Table B holds the same points as the rows below and some others, measured another way and shuffled. Each row below is followed by which row of B it is.
B:
1: [ -23  272  323   88   47 -343 -180 -129    7  -51   18   36  -16 -236
  -13  -35 -364 -274  327  -66 -117 -309 -130 -296  234   56  160]
2: [-104  211  275   -3   83 -179 -112 -174  -55   34   72   12  -46 -165
  -98   41 -178 -139  205  -19 -104 -273 -173 -193  183   37   69]
3: [ -76 -149 -173  -60  227  232  -21  -72  -50   79  171   11  -30   69
    3  -35  110  142   38  -66  103  -11   87   17  107  -36  100]
4: [ -35 -113 -124   -9   88   54  -47 -121 -119 -102  -43   -3   77  -95
  167  -34   23  214   47   60  -21   58   34   27  -96  -42  -99]
5: [ 108  -31   92   17   74 -151 -221 -226 -202  132   -8   44   50  -97
  -11 -251   -7  210 -165  -41  147  281   56  219 -232  -61 -157]
6: [  12 -168 -198   79   -6   32  151 -173 -204  -12 -211  138  117   30
 -109  -98  140  314  -44 -126   -8  415  171  394 -195  106 -249]
7: [  90  109  -66 -152  140   75  -47  -91  -24  -52   32  -39  -36 -111
    8  -83  -29  -71   33  116  -89   41  -92  144 -214   11   18]
8: [ -48  254   85 -110  105  -87    6  -94   44 -127   31    5  -41 -181
   -9   94 -163 -239  276   89 -330 -306 -164 -146   42  141  102]
9: [ -44  265  102 -103  126  -53 -160  -32   80   33  216  -71 -149 -193
  -51  -38 -184 -369  210  143 -119 -432 -244 -265  117    9  252]
10: [ -33  134  135 -102   59  -38   51 -188 -125  -45  -44   -1   62  -50
  -73   81  -24   41   99   32 -175   29 -136   73  -44   54  -77]
11: [  21  -69 -243 -151   51  299   53   53  -63 -125  109 -180  107   79
  204  -32   66   29   72  248   21   25 -119  -66  -46 -159  127]
12: [  25  263   28  -63   62 -172  -70 -123   30 -119  -76   42  -97 -320
  -36  -40 -180 -242  181  120 -303 -199 -142   23 -191  164  -24]
13: [  85 -210 -163    2   -5    1   45 -126 -232    5  -31   49  282  150
  149 -155  158  390 -117  -15   13  414  213  191 -183   -6 -138]
14: [  49 -254  -74  173  -83  -95   72 -204 -309    4 -222  125  282  112
   19 -168   96  473  -78 -185  128  560  244  307 -113    2 -271]
15: [ 122  -67 -209 -146  165  130  112  -43  -53  -27   90   55  156  180
   75  -83  117  132   19  -39 -134  248  194  175 -111  104   80]
16: [ -24    2  204  -10   29  -44 -213 -199 -221   89   49 -104   41  -93
   19 -105  -40  155  -69   76  218   73 -181  -19  -21 -226  -86]
17: [ -17  -22   80   25   32  -78  -48 -186 -193  190   46   54   51   29
 -169 -134   67  143  -73  -83   82  159   15  130  -13    4  -77]
18: [  24   25  -40   11   26 -112  -62 -115  -81 -126  -74   31   84 -156
  140  -71  -90   50  111   66 -135    7    7  -11 -118   42  -61]
19: [ 175   85  -32  -99   94  -60 -168  -99  -62  -56    4  -36   20 -161
  119 -212  -87  -20  -33  133  -25  137  -34  140 -310  -40  -19]
20: [ -47   18   36  -47  214   61  -72 -121  -25   -6   90   16  -45  -57
    0   12  -65   15  148  -78   14  -83   -8  -39  124   -9   96]
21: [ -84  227  101  -70  116 -111 -175 -154   12  -59   10  -17 -177 -370
  -27   10 -167 -200  162  148 -179 -354 -236 -103  -82   41  -13]
22: [ -49  261  204   81  -61 -296   65 -101  -23  -75  -67   85   69 -108
 -128   33 -246 -252  339  -68 -278 -193 -102 -172  204  190  101]
23: [ -46   -5   19    0   96  -52 -159 -230 -143   24  -68   34  -80 -240
  -33  -88    1  152  -51   37   24   29  -58  154 -200  -21 -206]
24: [ -28 -187 -125   71    5    6   95 -137 -207   89  -21  107  186  154
  -47 -100  153  312  -41 -131   26  292  190  158    2   58 -103]
25: [ -27 -233   28   23  -21   41  -19 -179 -317   33   -1  -50  292  161
  152  -60  130  471 -100   -3  178  341   57   42   11 -184 -149]
26: [ -80  204  110   91 -221 -135   46  -33 -105   17  -47  -93   26 -104
 -205  -63 -153 -278  194  154  -27 -156 -338 -147  125  -35   62]
27: [ -50  147  119  -68  116  -38 -131  -93  -20   46  155  -48  -58 -112
  -26  -28 -113 -149  144   65  -33 -244 -159 -178  117  -31  143]
28: [ -81 -127    3  121 -239  -38  228  -80 -303  105  -21   -8  347  309
 -111  -45  137  235   22  -43   50  287    2  -22  198  -33  -37]
29: [ -69  -34   50  -55  139   23  -99 -199 -140  -13    9   -2   15 -106
   60   13   15  198   22   18   -4    6  -41   31  -49  -49 -108]
30: [  24  -92  -21   16  -89  -35  -83  -74 -220   61   82  -89  214   72
  130 -177   48  183  -78  140  113  149  -38  -74  -42 -159  -18]
31: [ -28  -67 -218    8   12   45  157  -67  -81 -124  -93   64  121    9
   43   -5   51  108  133    7 -178   96   87   86  -55  117  -48]
32: [ -32 -195 -128   70   27   -7  -12  -93 -167   11   36   43  193   82
  139 -104   77  278   19  -46   42  144  168  -33   48  -26  -26]
33: [ 207   81 -180 -212   66  198  -81    7  -45 -134   24 -191   17  -98
  159 -187  -26  -85  -46  318   32  177 -195  181 -386 -165   32]
34: [  91 -256  -21   72  -88  -31   11 -136 -329  -30  -65  -25  409  218
  244 -150   90  493  -95  -32  167  519  165   89  -51 -165 -140]
35: [ -58  257  155 -183  137  -32  -85 -165  -20   -8   83  -49 -111 -212
  -83   69  -74 -160  107  158 -219 -266 -268  -47  -78   45   13]
36: [  42 -170 -130  -24   62    7  -48 -107 -172  -72   26    3  233   49
  273 -104   76  319  -28   51  -26  200  153    5 -114  -48  -67]
37: [  25  345  202   17 -128 -312  -90 -119  -50  -82 -117  -29  -31 -322
 -107  -87 -266 -326  184  185 -221 -191 -310  -71 -129   73  -29]
38: [ -11  -21   61  172 -135  -86   80  -92 -200  145  -52   33  118  120
 -259 -155  -29   24   65 -151  190  240  -26   95  174  -29   18]
39: [  41  295   66   14 -212 -110  105  -11  -67  -42 -106  -91   17 -107
 -244  -96 -177 -378  191  178 -104  -25 -355   28  -36   23   66]
40: [  -9  336  431  -35    6 -238  -12 -118  -53   12   97  -35   97   14
 -126   60 -280 -282  313  -49 -142 -182 -231 -270  329   32  237]
41: [ -70   75  107  -21  -61  -46  -47  -37 -120   12  148 -129  144   35
   78  -15  -75  -63  142  157  -13 -173 -197 -312  197 -120  150]
42: [  82  272  200  -38  129 -130  -51  -59   55  -12   96   17  -31  -53
 -112  -63 -272 -326  280  -96  -80 -123  -91  -99  191   78  268]
43: [ -53  197   35   -3  110  -11   27  -58   57   26   47   40 -144 -108
 -242  -10 -149 -298  258  -71  -86 -206 -125  -23  164  115  174]
44: [ -85  -15  -21  -10  214  -21 -103 -207  -54   82   37  121 -118 -158
 -101  -40   20  100   33 -109  -50  -76   69  103  -35  106  -74]
45: [  54  171   74  -45 -128  -55    0 -122 -161  -79 -151 -112   38 -166
  -82  -82  -85  -86   27  221  -40  121 -311  149 -240  -74 -137]
46: [  30 -186 -283  -24  -22  216   63   20 -142  -85   26 -107  189  120
  195 -116   99  183   12  149  102  206   13   18  -61 -148   31]
47: [  22  -32   44   86  126 -125    9 -193  -94  -68 -123  163   88  -46
   -5  -36  -98  158  157 -243  -62  185  186  134   42  127  -68]
48: [  69   33   -8  -51  -40  -29   10  -88 -145 -124  -61  -74  189  -18
  140  -63  -48   81   62  142  -82  148  -84   18 -125  -54  -44]
49: [ -65  -47  -93  118  -80  -23  116  -59 -118 -126 -134   21  132  -20
   14  -14  -65   49  209  -19  -48   59  -10  -29   99   24  -20]
50: [ -25 -137 -243  -76   24  254    0   -1 -119 -109   37 -150   87    1
  190  -57   77  130   20  225   89   60 -105  -17  -86 -185    9]
51: [  17  136  -14 -118   52   12  102  -85  -38 -219  -80  -30   96  -77
   92   87  -89  -56  218  109 -273  -24 -110   -1  -70   75   10]
52: [ -75 -157   50   65   28   61  262 -115 -208    0   -1   80  320  370
  -38  106   70  304  190 -283    8  287  177  -11  387   42   66]
53: [ 105  -52 -142  -92   17  202  -30   22 -114  -22  104 -169  113   93
  117 -163   21   26   -9  170  171  181 -108   27  -67 -206  118]
54: [ -16  299  341   19  -22 -202  -26  -99  -57  100   86  -22    6  -20
 -254  -28 -232 -311  239  -63  -27 -156 -239 -166  285   21  208]
55: [  18    7   27  107 -258 -171   18 -123 -270   15 -155  -48  200  -39
  -48 -171   -3  108  -50  139   32  244 -141   91 -157  -70 -186]
56: [ -52   22  -48   59   -5  -34  100  -16  -34 -112   -6   19  124   29
   43   14 -112  -67  286  -34 -117  -85    6 -168  222   66  145]
57: [ -47 -146  -52   29 -165    5   -7 -132 -323  235   74  -71  192  141
  -83 -192  239  292 -244  141  162  254  -70   89 -118 -140 -160]
58: [ -62  208  144   83  -32 -152   70  -37  -10  127   91   56  -12   30
 -307  -50 -162 -320  269 -122  -66 -175 -110 -149  332  126  240]
59: [ 163  175   74   -5 -119  -62  143  -29 -108 -130 -139  -56  193   64
  -69  -92 -168 -153  185   30  -59  274 -140  117  -24    3   78]
60: [  49  -43 -109   55 -141   58  149   -5 -166  -72  -92  -65  209  128
  -10 -103   -7   44  102   51   63  265  -62   69   21  -69   20]
61: [ -34   32  110   20   85 -109  -31 -190 -128  114   27   96   28  -14
 -147  -55   -6   86   42 -134  -26   61   35   74   52   75  -36]
62: [  67 -223 -290   31  -30  133   39  -98 -214  -25 -131   -2  132   20
   65 -200  162  320 -142   65  126  427   92  325 -299  -73 -210]
63: [ -25  -92 -109   87  -98  -28  113  -53 -152 -165 -118   -6  241   36
  151  -23  -32  145  163   38  -74  127   31  -59   45   -6  -37]
64: [ -36    3  -92  -71   29  174   73  -60 -108    2   28  -75   26   34
  -77  -18   60   16   55   87   29   58 -136   73  -11  -59   18]
65: [ -10  120  -85  -51    0   -7  124  -17   -4 -173  -34  -11   88  -48
   51   40  -93 -144  254  105 -262 -108  -87  -89   20  103   91]
66: [  11  308  123  -88   63 -142   44  -52   51   20  112   37  -27  -56
 -172   -4 -155 -352  247   17 -285 -234 -136 -114  112  184  213]
67: [  82  -51 -252  -21  141  147  136  -41  -10  -22  -36   99    1   60
 -119 -114   43    7   92 -133  -27  237  153  296  -72  130   50]
68: [-104  235  171   86  -59 -218 -111 -182  -77  118  -66   34 -178 -312
 -327  -91 -145 -238   98   36  -40 -216 -272   20  -16   64  -77]
69: [  35   33   60  -18  158  -81 -184 -136  -58  119  138   40  -33  -77
  -24 -163  -54   11    9  -59   59  -10   38    3   -5   -2   65]
70: [ 107  233   47    6  -11 -159  -82 -117  -35  -32 -126   12  -99 -266
 -163 -180 -184 -235   81   70  -66   39 -167  189 -228   64  -49]
71: [ -40   54  -14  -12   17    8  114  -99  -94  -18  -40   29   57   17
 -120    6  -14  -10  140  -31  -99   51  -48   66   51   79    9]
72: [  30    7  -70 -130  147  126  -57 -116  -73 -163  -38  -71   17 -133
  162    2  -32   96   66  130  -48   54  -90   84 -179  -75  -58]

[ 175  -37  -57  -52 -138  -40   55  -43    4   20  -63 -158  140  -84
   -2 -148  -67   13  220   -1   98   12 -163   94  -90 -122  -26]
18
[ -88  154  -27  -48  -57   77 -113  159  138  191   67  -44   53  198
   76  217  180 -221  -71  219  233  -90   69 -181  299  102 -125]
7
[  64  228  -43  -84  -60   93  -59   -6  -37   61   18  173  134  219
   68  225  -52   29   -8  -69  127  -57   -3 -133  193  -85  158]
50
[  64  109  -34  -47   46   88 -141 -258  -30 -329   68  155  275  116
   42   75  -36   56  113  -62   86    3  -70 -165   20 -359  250]
41
[ 123  222  -27   51 -166   57   98  138  281  230    8 -178   35  226
  230  116   48 -258  160  140  349 -225  -66   -1  205   35  -33]
70
[ -61  -22   -6  110 -129 -116   12  -55  130   13  -72 -318  102  -81
 -136  -99  -14 -169  199  186  292  -11   -2   31  -33  -43 -136]
5
[ 289  -88 -138  -27  -81 -110  117   12 -146  176 -167  -61  152 -149
  -90   71 -145  183  174 -208   74  173  -55   92  -94  -30  110]
20
[  95  176   39 -119  104   52   36 -160  -22   -5  -16  188   23  209
  -25  -90 -224   16   -3   -6   87 -207 -103  -34  -24 -254  -17]
49
[ 173   70  -66 -121 -195   44   -7  -45  -47  -32   -1  -51  205   16
   62  -13  -44   41  198  -42   58    5 -148    7   30 -173   98]
4
[ 123    6  -37  230  176  -79   58   95  164  303 -132   64  -22  -42
   60   88    5   37  -23 -197  333   27  -26  124  -61  220   86]
39
[  59  213   -7 -112   87   76  -10  -18  -18  127   -7  227   21  263
   22  150 -117    6 -102  -19  110 -141   11 -130  145  -93   27]
46
[  96  114   18 -156  126   82  -12 -197    7 -143   36  151   82  208
   23 -107 -142  -31   37   79   48 -183 -122  -96  -21 -335  -33]
63
[ -37    8   17  -63  117  -18  -34 -212   37 -201  -36   39   56   99
  -68 -201 -135  -41   52   96   82  -93 -107  -38 -111 -228 -102]
22
[ 130   84   17  114  204  -82  132 -119   44  148 -157  148  -39   76
  -77  -33 -270   86    6 -172  234  -90  -33   97 -143  -57   62]
38
[ -24   31  -66  -61 -182   31 -145 -111   -8 -235   39 -106  270   10
    2   29   66  -34  183   66  101   78  -66 -114   78 -185  100]
29
[ 302  108  -97 -107 -176   17  175 -307   68 -360  -34 -176  247  238
  131  -72 -249 -104  479   84  120 -167 -187  -52  -40 -544  139]
1
[  61 -111  -80  169  202 -230  112   57  -64  376 -279   34  -67 -110
 -269  145 -184  137  -87 -174  230  172  159   66 -107  237  -41]
53
[ -66 -231  -64   85  114  -76 -215   -3   31  -61   -8  -88  185 -264
 -104  -22  238   20   -5   36  137  254    0  -37  -75   66  -38]
10
[-182   47   12  -20  -37  -29 -132 -111   21 -127  -31  -24   91   59
 -101  -79  -41  -47   16   88  131    7  -24  -68   15  -51  -67]
61
[ 240  271  -29  -96  -55  125   67  108   13  303   18  172   60  226
  161  202  -69   13   -1 -104  159 -172  -66  -35  192  -48  120]
43
[-109 -148  -37  -45  -15 -153  -53 -138 -104 -106 -158 -103   72 -116
 -257 -206 -147   65   63   41   31  144  -46   31 -161  -33 -151]
36
[  45 -167 -102  221   96 -230   92  292   77  590 -232 -185  -76 -197
 -188  215   62  -22  -74  -32  342  198  187   90   15  463 -163]
33
[ -47  -72  -47  128  115 -145  -63   80  -89  274 -184  118   10 -164
 -193  102  -48  197 -143 -243  171  233   68   72  -66  285   56]
64
[  35  167  -10 -180 -115   65  -23 -176  -62 -189  -10   90  129  213
   35  -88 -199   33  114   -3    5 -103 -159  -60   25 -270   56]
32
[  62  136  -19 -128  -57  109  -83  -21   15  -40   33  133  111  139
  150  -34  -14   26   29  -56   46  -67 -179  -22   66  -91   67]
24
[  28 -271  -65  120  166 -187  -15  -53    7   48 -159 -130   63 -254
 -210 -104   -4   48   48  -12  162  203    4   73 -214   62 -114]
48
[  50  -98  -86  -69  106   20 -111   32   59   -7   16  -14  115    6
   44   48  168  -70   -9  118   84   72  -32 -109   51  -16  -91]
51
[  96   34   -6  116 -105    5  -22  -45  196  -41   28 -197  183  -69
  101  -87   93 -118  232   53  281  -47 -144   66  -25 -110   54]
37
[  37  273  -49 -161  -25   71  108  242   87  426  -92  161 -176  447
  180  205 -124 -113 -150   50  142 -222   -8  -72  298  237 -154]
67
[ -80  117  -23 -147  -73  129 -191  -31   34 -134  111   29  171  159
   79   56  127 -104    5  164   69  -53  -57 -187  183 -137  -25]
8
[ -42   10    6  -26   58  -61   49 -187  117 -165  -92  -73   -2  153
  -37 -235 -180 -125  118  161  143 -135 -108   -4 -106 -170 -174]
14
[ -23 -201  -26   27  278 -148   -7 -294   39 -269 -110  -83   74  -31
 -234 -198 -131  -62   91  174  121   30   15  -76 -235 -270 -174]
34
[ 181   14  -66  116  -83   -3  -48 -185   74 -216   49 -181  357  -93
    7  102   70  -53  321   10  258   49  -24  -75  -10 -341  243]
16
